Below is a small trained network, with its code and all its weights. Each question gives an input and a class and asks what happens when units are switched off, that is, made to give their printed mean instead of their output.

import numpy as np


def w(rows, s, z=0):
    codes = np.array(rows[::2]) - 128.0
    scale = np.full(codes.shape[1], s)
    scale[-1] = z or s
    return codes * scale


def norm(h):
    return h / np.sqrt((h * h).mean(-1, keepdims=True) + 1e-5)


def f(y):
    return y / 2 * (1 + np.tanh(0.7978845608 * (y + 0.044715 * y**3)))


def log_softmax(a):
    a = a - a.max(-1, keepdims=True)
    return a - np.log(np.exp(a).sum(-1, keepdims=True))


def net(x, mask):
    res = np.array(x, float).reshape(1, 6) / 4 @ E
    u = 0
    for l in range(4):
        y = f(norm(res) @ A[l][:, :-1].T + A[l][:, -1])
        res = res + np.where(mask[u : u + 7], y, B[l][:, -1]) @ B[l][:, :-1]
        u += 7
    return log_softmax(norm(res)[-1] @ U[:, :-1].T + U[:, -1])


A, B = {}, {}
E = w([
[128,127,127,126,126],'x0',
[102,154,124,107,168],'x1',
[142,104,147,52,102],'x2',
[255,164,121,115,140],'x3',
[132,136,41,117,111],'x4',
[124,135,131,124,134],'x5',
],0.0056)
A[0] = w([
[111,126,138,2,84,81],'L0N0',
[82,102,119,152,172,253],'L0N1',
[122,112,164,43,81,95],'L0N2',
[147,123,91,110,196,215],'L0N3',
[155,93,108,131,152,113],'L0N4',
[122,104,104,109,149,53],'L0N5',
[154,63,133,186,32,135],'L0N6',
],0.0074,0.0024)
B[0] = w([
[167,39,131,143,145,230],'L0N0',
[193,148,99,55,45,251],'L0N1',
[182,67,100,161,161,198],'L0N2',
[188,116,144,104,36,205],'L0N3',
[88,168,141,88,133,129],'L0N4',
[130,137,77,234,48,105],'L0N5',
[82,219,113,3,229,207],'L0N6',
],0.0047,0.0025)
A[1] = w([
[125,172,102,217,188,52],'L1N0',
[39,65,116,66,107,248],'L1N1',
[142,144,241,103,106,114],'L1N2',
[118,146,103,254,149,164],'L1N3',
[109,175,98,240,141,114],'L1N4',
[64,203,101,189,105,192],'L1N5',
[151,102,175,122,182,189],'L1N6',
],0.006,0.0018)
B[1] = w([
[107,53,87,75,238,129],'L1N0',
[217,183,176,95,133,252],'L1N1',
[131,103,75,254,164,175],'L1N2',
[187,32,83,10,112,141],'L1N3',
[161,23,182,83,192,145],'L1N4',
[199,85,196,67,128,178],'L1N5',
[154,169,116,172,79,171],'L1N6',
],0.0047,0.0036)
A[2] = w([
[179,156,106,174,115,244],'L2N0',
[59,76,174,111,92,133],'L2N1',
[133,108,182,147,159,72],'L2N2',
[150,131,155,174,93,203],'L2N3',
[2,84,122,109,90,172],'L2N4',
[103,121,59,120,108,5],'L2N5',
[158,129,131,73,169,187],'L2N6',
],0.0074,0.0017)
B[2] = w([
[73,143,209,42,153,232],'L2N0',
[253,158,125,81,129,154],'L2N1',
[68,104,65,201,61,153],'L2N2',
[56,144,117,84,106,178],'L2N3',
[252,187,174,128,163,142],'L2N4',
[153,99,148,247,130,113],'L2N5',
[70,87,140,100,119,254],'L2N6',
],0.0053,0.003)
A[3] = w([
[147,131,165,176,176,203],'L3N0',
[169,115,161,68,69,225],'L3N1',
[212,180,112,104,124,93],'L3N2',
[76,108,184,73,150,239],'L3N3',
[157,135,3,94,112,168],'L3N4',
[145,155,146,74,89,219],'L3N5',
[100,119,108,150,110,3],'L3N6',
],0.0062,0.0024)
B[3] = w([
[101,67,118,89,1,140],'L3N0',
[99,147,100,156,182,253],'L3N1',
[117,154,193,158,92,174],'L3N2',
[102,135,38,140,124,204],'L3N3',
[65,86,216,203,68,176],'L3N4',
[80,129,117,150,198,220],'L3N5',
[204,167,197,96,168,103],'L3N6',
],0.0057,0.0061)
U = w([
[223,220,194,85,144,139],'0',
[204,2,97,88,156,142],'1',
[69,117,117,115,142,184],'2',
[73,117,116,120,142,177],'3',
[81,99,170,210,44,110],'4',
[82,147,110,98,160,104],'5',
[177,156,18,176,105,1],'6',
],0.0099,0.0064)

Each question gives the input, the list of numbers given to net, and the class t.
The units are the neurons (one row each of A and B). Each row of codes is followed by its name. A weight is (code - 128) times the scale printed after its matrix; where a second scale follows, it is the last column's (A, B and U).
mask holds one flag per neuron, layer by layer. A switched-off neuron (its flag False) gives its mean, the last column of its row in B, instead of its output. The means were averaged over made-up inputs and are rounded, as every weight is.
A unit's drop is (log p(t) with every unit on - log p(t) with that unit switched off) / (log p(t) with every unit on - log p(t) with every unit switched off).
The circuit of an input: a set's keep is (log p(t) with only the set's units on - log p(t) with every unit switched off) / (log p(t) with every unit on - log p(t) with every unit switched off). Starting from the 12 units with the biggest drops (on a tie, the unit counted first), units are removed one at a time, each time the one whose removal leaves the highest keep (on an exact tie, the one counted first), for as long as the keep stays at least 0.8.
circuit, biggest first: the units of the circuit, biggest drop first
most important unit: the unit with the biggest drop
k most important neurons: the k neurons with the biggest drops, biggest first
drop of u: that unit's drop, to one decimal
input [5,8,8,-5,-3,2], class 1: most important unit -> L0N0
input [-1,3,8,-3,-3,-5], class 1: circuit, biggest first -> (L0N0; L0N2)
input [-2,-5,5,-8,3,2], class 0: circuit, biggest first -> (L2N4; L2N1)
input [6,3,-8,-8,-5,-1], class 0: circuit, biggest first -> (L2N1; L2N4; L0N1)
input [4,3,8,-6,-1,3], class 1: circuit, biggest first -> (L0N0; L0N2; L2N1)
input [-3,2,7,-7,-2,2], class 0: circuit, biggest first -> (L2N1; L2N4)
input [6,-1,-6,4,6,5], class 1: 4 most important neurons -> (L0N1; L1N4; L1N3; L1N0)
input [-1,-4,-6,-1,6,3], class 1: circuit, biggest first -> (L1N4; L1N3)
input [-3,5,-2,4,-5,5], class 2: 4 most important neurons -> (L2N0; L1N1; L2N3; L3N4)
input [3,-6,0,4,-8,-5], class 4: 2 most important neurons -> (L1N2; L3N0)
input [-5,0,-8,7,1,3], class 1: 4 most important neurons -> (L1N0; L1N4; L0N1; L1N3)
input [2,-4,-5,-2,8,2], class 4: 2 most important neurons -> (L3N4; L2N5)
input [-7,-3,1,-7,8,-2], class 4: 3 most important neurons -> (L3N4; L2N0; L0N1)
input [0,-8,-5,-3,2,-2], class 5: circuit, biggest first -> (L0N6)
input [4,-1,-1,3,-4,-1], class 3: 3 most important neurons -> (L2N0; L2N3; L3N4)
input [-7,2,0,4,3,1], class 3: 2 most important neurons -> (L2N0; L1N1)
input [7,-6,6,-8,-4,-5], class 0: circuit, biggest first -> (L2N1; L2N4)
input [-6,-6,0,-8,5,8], class 0: circuit, biggest first -> (L2N4; L2N1)
input [-4,-3,5,3,7,4], class 4: circuit, biggest first -> (L3N4; L1N5; L3N2)
input [6,2,3,5,3,-4], class 3: 2 most important neurons -> (L1N1; L2N0)
input [-3,-3,6,-4,0,-6], class 1: most important neuron -> (L0N0)
input [-8,5,4,5,1,-4], class 3: 2 most important neurons -> (L1N1; L2N1)
input [2,-8,6,-8,3,-2], class 0: 2 most important neurons -> (L2N4; L2N1)
input [-7,-5,-2,4,5,-4], class 3: 2 most important neurons -> (L2N0; L1N1)
input [4,-1,5,-6,1,-6], class 0: 2 most important neurons -> (L2N1; L2N4)
input [-4,-3,2,-8,7,-8], class 0: drop of L2N2 -> 0.1
input [-5,-4,-6,-3,2,-1], class 1: circuit, biggest first -> (L1N3)
